Here is a tiny trained network, its code and every weight. The questions are about switching its units off for an input and a class, where a switched-off unit gives its printed mean instead of its output.

import numpy as np


def w(rows, s, z=0):
    codes = np.array(rows[::2]) - 128.0
    scale = np.full(codes.shape[1], s)
    scale[-1] = z or s
    return codes * scale


def f(y):
    return y / 2 * (1 + np.tanh(0.7978845608 * (y + 0.044715 * y**3)))


def log_softmax(a):
    a = a - a.max(-1, keepdims=True)
    return a - np.log(np.exp(a).sum(-1, keepdims=True))


def net(x, mask):
    res = np.array(x, float).reshape(1, 7) / 4 @ E
    y = f(res @ A[0][:, :-1].T + A[0][:, -1])
    res = res + np.where(mask, y, B[0][:, -1]) @ B[0][:, :-1]
    return log_softmax(res[-1] @ U[:, :-1].T + U[:, -1])


A, B = {}, {}
E = w([
[118,135,175,181,105,150,98,90,110,106,186],'x0',
[91,163,135,162,111,78,159,96,121,109,156],'x1',
[223,246,101,95,97,155,125,78,167,72,186],'x2',
[83,150,85,95,121,122,148,118,59,136,83],'x3',
[86,134,169,131,111,145,46,125,157,204,131],'x4',
[135,142,145,91,163,141,149,67,168,108,165],'x5',
[112,147,102,102,123,68,136,115,82,93,205],'x6',
],0.012)
A[0] = w([
[156,91,80,93,174,106,146,165,144,117,100,155],'neuron 0',
[95,99,175,99,96,108,109,177,170,164,113,176],'neuron 1',
[133,103,127,119,105,92,154,107,95,91,149,43],'neuron 2',
[99,110,148,57,129,141,82,106,152,178,114,168],'neuron 3',
[144,171,84,119,116,116,103,141,97,118,105,37],'neuron 4',
[171,178,156,49,130,200,134,82,183,159,159,193],'neuron 5',
[147,173,170,139,132,85,143,99,147,10,172,253],'neuron 6',
[97,127,114,158,170,166,172,104,96,110,85,118],'neuron 7',
[61,109,128,139,108,54,126,136,74,166,133,187],'neuron 8',
[130,110,120,125,123,81,173,63,96,110,206,166],'neuron 9',
[94,184,95,99,105,123,119,93,99,79,87,135],'neuron 10',
],0.011,0.0038)
B[0] = w([
[149,128,48,156,112,7,154,183,117,22,150,187],'neuron 0',
[87,86,66,160,150,111,64,253,102,137,90,189],'neuron 1',
[142,166,122,186,132,111,130,220,180,104,114,160],'neuron 2',
[81,50,164,193,134,62,69,109,181,156,60,187],'neuron 3',
[157,149,183,131,105,121,126,122,105,104,50,158],'neuron 4',
[172,190,134,120,204,80,83,34,102,197,200,254],'neuron 5',
[145,79,10,183,98,89,70,175,82,125,103,253],'neuron 6',
[122,98,191,110,186,82,136,101,152,83,100,168],'neuron 7',
[79,158,76,96,234,115,100,53,34,172,214,232],'neuron 8',
[116,117,112,205,81,97,82,63,146,160,153,215],'neuron 9',
[118,91,82,166,155,180,149,131,125,191,115,195],'neuron 10',
],0.0077,0.014)
U = w([
[156,172,147,82,1,199,211,100,58,96,94,3],'0',
[71,58,207,166,177,123,119,49,90,203,102,195],'1',
[171,172,69,118,159,103,103,39,61,135,239,197],'2',
[139,89,106,83,101,108,181,180,69,31,81,11],'3',
[201,140,195,125,110,179,60,54,121,184,159,85],'4',
[151,82,91,222,74,109,93,143,116,123,83,239],'5',
],0.009,0.0049)

Each question gives the input, the list of numbers given to net, and the class t.
The units are the neurons (one row each of A and B). Each row of codes is followed by its name. A weight is (code - 128) times the scale printed after its matrix; where a second scale follows, it is the last column's (A, B and U).
mask holds one flag per neuron, in row order. A switched-off neuron (its flag False) gives its mean, the last column of its row in B, instead of its output. The means were averaged over made-up inputs and are rounded, as every weight is.
A unit's drop is (log p(t) with every unit on - log p(t) with that unit switched off) / (log p(t) with every unit on - log p(t) with every unit switched off).
The circuit of an input: a set's keep is (log p(t) with only the set's units on - log p(t) with every unit switched off) / (log p(t) with every unit on - log p(t) with every unit switched off). Starting from all 11 units, units are removed one at a time, each time the one whose removal leaves the highest keep (on an exact tie, the one counted first), for as long as the keep stays at least 0.8.
units of the circuit, in order: the units of the circuit, biggest drop first
unit that matters most: the unit with the biggest drop
top k neurons: the k neurons with the biggest drops, biggest first
drop of u: that unit's drop, to one decimal
input [-1,-4,5,-7,3,-1,-6], class 4: top 2 neurons : neuron 8; neuron 0
input [-1,2,4,-8,5,-6,-3], class 4: units of the circuit, in order : neuron 6; neuron 0
input [-7,6,-2,7,-5,1,-3], class 3: unit that matters most : neuron 5
input [-4,3,-7,5,1,-5,1], class 2: top 2 neurons : neuron 8; neuron 0
input [-8,-8,0,6,4,0,2], class 5: units of the circuit, in order : neuron 3; neuron 0
input [0,7,6,-7,-7,-1,2], class 5: top 2 neurons : neuron 6; neuron 8
input [6,7,-6,-8,-6,7,2], class 5: top 2 neurons : neuron 6; neuron 5
input [-5,-7,-3,1,7,-7,8], class 1: top 2 neurons : neuron 8; neuron 6
input [6,5,-7,8,-1,1,3], class 2: top 2 neurons : neuron 8; neuron 3
input [4,-6,-4,-5,4,6,8], class 1: top 2 neurons : neuron 3; neuron 0
input [1,0,2,-7,-6,1,3], class 5: top 2 neurons : neuron 6; neuron 8
input [0,7,1,2,-3,1,-1], class 5: top 2 neurons : neuron 5; neuron 8
input [6,5,-4,-3,-8,0,3], class 5: top 2 neurons : neuron 5; neuron 6
input [-6,1,0,2,-7,7,2], class 5: unit that matters most : neuron 8
input [-7,3,-6,-4,-5,-8,1], class 3: drop of neuron 5 : 0.4
input [-5,2,-6,-5,-4,3,-5], class 3: drop of neuron 6 : 0.1
input [-3,-1,-1,5,-6,-7,4], class 3: drop of neuron 0 : 0.3
